Below is a small trained network, with its code and all its weights. Each question gives an input and a target symbol and asks what happens when units are switched off, that is, made to give their printed mean instead of their output.

import numpy as np


def w(rows, s, z=0):
    codes = np.array(rows[::2]) - 128.0
    scale = np.full(codes.shape[1], s)
    scale[-1] = z or s
    return codes * scale


def f(y):
    return y / 2 * (1 + np.tanh(0.7978845608 * (y + 0.044715 * y**3)))


def softmax(a):
    e = np.exp(a - a.max(-1, keepdims=True))
    return e / e.sum(-1, keepdims=True)


def log_softmax(a):
    a = a - a.max(-1, keepdims=True)
    return a - np.log(np.exp(a).sum(-1, keepdims=True))


def net(x, mask):
    ids = ['ΘΠΦΩαβγδεηξτ'.index(c) for c in x.split()]
    T = len(ids)
    res = E[ids] + P[:T]
    r = res
    for j in range(2):
        rows = slice(2 * j, 2 * j + 2)
        q, k, v = (r @ M[0][rows].T for M in (Q, K, V))
        z = softmax(np.where(np.tri(T) > 0, q @ k.T / 2**0.5, -1e9)) @ v
        o = O[0][rows]
        res = res + np.where(mask[j], z, o[:, -1]) @ o[:, :-1]
    y = f(res @ A[0][:, :-1].T + A[0][:, -1])
    res = res + np.where(mask[2:6], y, B[0][:, -1]) @ B[0][:, :-1]
    return log_softmax(res[-1] @ U[:, :-1].T + U[:, -1])


Q, K, V, O, A, B = {}, {}, {}, {}, {}, {}
E = w([
[181,46,193,224,163],'Θ',
[81,99,114,141,18],'Π',
[186,76,188,71,68],'Φ',
[25,145,83,83,142],'Ω',
[180,156,177,226,78],'α',
[186,119,58,140,107],'β',
[79,198,92,245,100],'γ',
[101,188,169,81,54],'δ',
[81,77,123,244,185],'ε',
[67,54,201,58,154],'η',
[102,10,81,61,147],'ξ',
[86,165,199,250,173],'τ',
],0.011)
P = w([
[75,64,153,252,77],'0',
[130,136,127,124,110],'1',
[133,141,127,122,121],'2',
[133,141,130,115,123],'3',
[129,139,127,115,123],'4',
[131,138,124,127,116],'5',
[125,131,125,128,112],'6',
[126,131,129,130,119],'7',
[125,130,131,132,117],'8',
[117,136,125,133,117],'9',
[121,131,129,133,120],'10',
],0.014)
Q[0] = w([
[86,136,149,252,97],'head 0',
[133,59,163,177,81],'head 0',
[98,103,164,214,92],'head 1',
[171,162,157,92,158],'head 1',
],0.018)
K[0] = w([
[81,89,141,251,60],'head 0',
[121,32,190,154,75],'head 0',
[75,66,173,239,2],'head 1',
[165,205,153,63,128],'head 1',
],0.013)
V[0] = w([
[245,29,243,97,112],'head 0',
[42,2,60,31,52],'head 0',
[64,130,235,117,233],'head 1',
[102,217,210,89,34],'head 1',
],0.0096)
O[0] = w([
[252,47,215,127,76,90],'head 0',
[56,16,84,51,65,254],'head 0',
[72,139,225,60,199,84],'head 1',
[53,163,178,228,31,56],'head 1',
],0.012,0.003)
A[0] = w([
[130,126,114,11,80,1],'neuron 0',
[80,19,99,43,87,34],'neuron 1',
[180,29,79,114,253,153],'neuron 2',
[13,39,238,196,171,170],'neuron 3',
],0.0062,0.004)
B[0] = w([
[219,254,129,156,154,161],'neuron 0',
[93,91,181,216,250,254],'neuron 1',
[225,207,82,97,125,238],'neuron 2',
[132,239,160,16,73,222],'neuron 3',
],0.0069,0.0081)
U = w([
[213,142,171,101,109,37],'Θ',
[67,40,117,193,116,112],'Π',
[156,44,188,139,82,120],'Φ',
[39,119,86,64,144,77],'Ω',
[171,141,169,248,140,101],'α',
[168,98,30,128,68,199],'β',
[94,175,87,209,164,31],'γ',
[103,166,138,89,46,255],'δ',
[148,201,89,2,129,159],'ε',
[100,94,197,32,126,159],'η',
[128,61,138,152,201,138],'ξ',
[119,188,193,157,177,79],'τ',
],0.0069,0.0049)

Each question gives the input, a string of symbols that net reads in full, and the target symbol t.
The units are the heads (2 rows each of Q, K, V and O) and the neurons (one row each of A and B). Each row of codes is followed by its name. A weight is (code - 128) times the scale printed after its matrix; where a second scale follows, it is the last column's (O, A, B and U).
mask holds one flag per unit, heads first, then neurons. A switched-off unit (its flag False) gives its mean, the last column of its rows in O or B, instead of its output. The means were averaged over made-up inputs and are rounded, as every weight is.
A unit's drop is (log p(t) with every unit on - log p(t) with that unit switched off) / (log p(t) with every unit on - log p(t) with every unit switched off).
The circuit of an input: a set's keep is (log p(t) with only the set's units on - log p(t) with every unit switched off) / (log p(t) with every unit on - log p(t) with every unit switched off). Starting from all 6 units, units are removed one at a time, each time the one whose removal leaves the highest keep (on an exact tie, the one counted first), for as long as the keep stays at least 0.8.
circuit, biggest first: the units of the circuit, biggest drop first
top k neurons: the k neurons with the biggest drops, biggest first
which heads matter: for each layer, one digit per head in row order, 1 if its drop is at least 0.15 and else 0, layers parted by /
drop when u is switched off: that unit's drop, to one decimal
input Φ ε δ Π ε, target Φ: circuit, biggest first -> (head 0)
input ε β τ τ β Θ ε Φ Φ Θ, target ε: circuit, biggest first -> (head 1; neuron 2)
input Φ Π Π ε ξ, target ξ: which heads matter -> 10
input Π α ε Π α β ξ β α, target Π: which heads matter -> 11
input ε Θ ε η γ ε α η γ, target ε: which heads matter -> 01
input Φ τ ε δ Θ ξ β β δ Π, target Φ: which heads matter -> 10
input β ξ α ε α τ, target β: circuit, biggest first -> (head 1; neuron 1)
input δ β Φ τ Π α, target δ: which heads matter -> 01
input ξ δ β Π Π Θ ε, target ξ: circuit, biggest first -> (neuron 1; head 0; head 1)
input Θ Ω Π, target Θ: which heads matter -> 11
input τ δ β α Ω γ, target τ: which heads matter -> 11
input α η Ω Ω ε Π β α, target α: which heads matter -> 10
input δ β δ ε, target δ: which heads matter -> 01
input Π ε ε Φ δ γ τ, target Π: which heads matter -> 11
input Ω Θ η Π, target Ω: circuit, biggest first -> (head 0)
input Ω α δ β ξ β ξ τ η ε, target Ω: which heads matter -> 10
input β ε β ε β ξ ε ε, target β: which heads matter -> 01
input Θ ε γ ε, target Θ: which heads matter -> 11
input ε ξ τ ε β α Φ Π, target ε: which heads matter -> 11
input β β δ ξ Π ε α, target β: circuit, biggest first -> (head 1)
input α ξ α ξ ε ε, target α: drop when head 0 is switched off -> 1.3
input ε β β β β τ, target ε: drop when neuron 2 is switched off -> 0.2
input Π γ δ ε δ ε τ ε τ ε Φ, target Φ: drop when head 0 is switched off -> 0.7
input ε δ ξ β α δ δ ε β ε, target ε: drop when head 1 is switched off -> 0.7
input Π ε ε ε β ε ξ, target ξ: top 2 neurons -> (neuron 1; neuron 3)
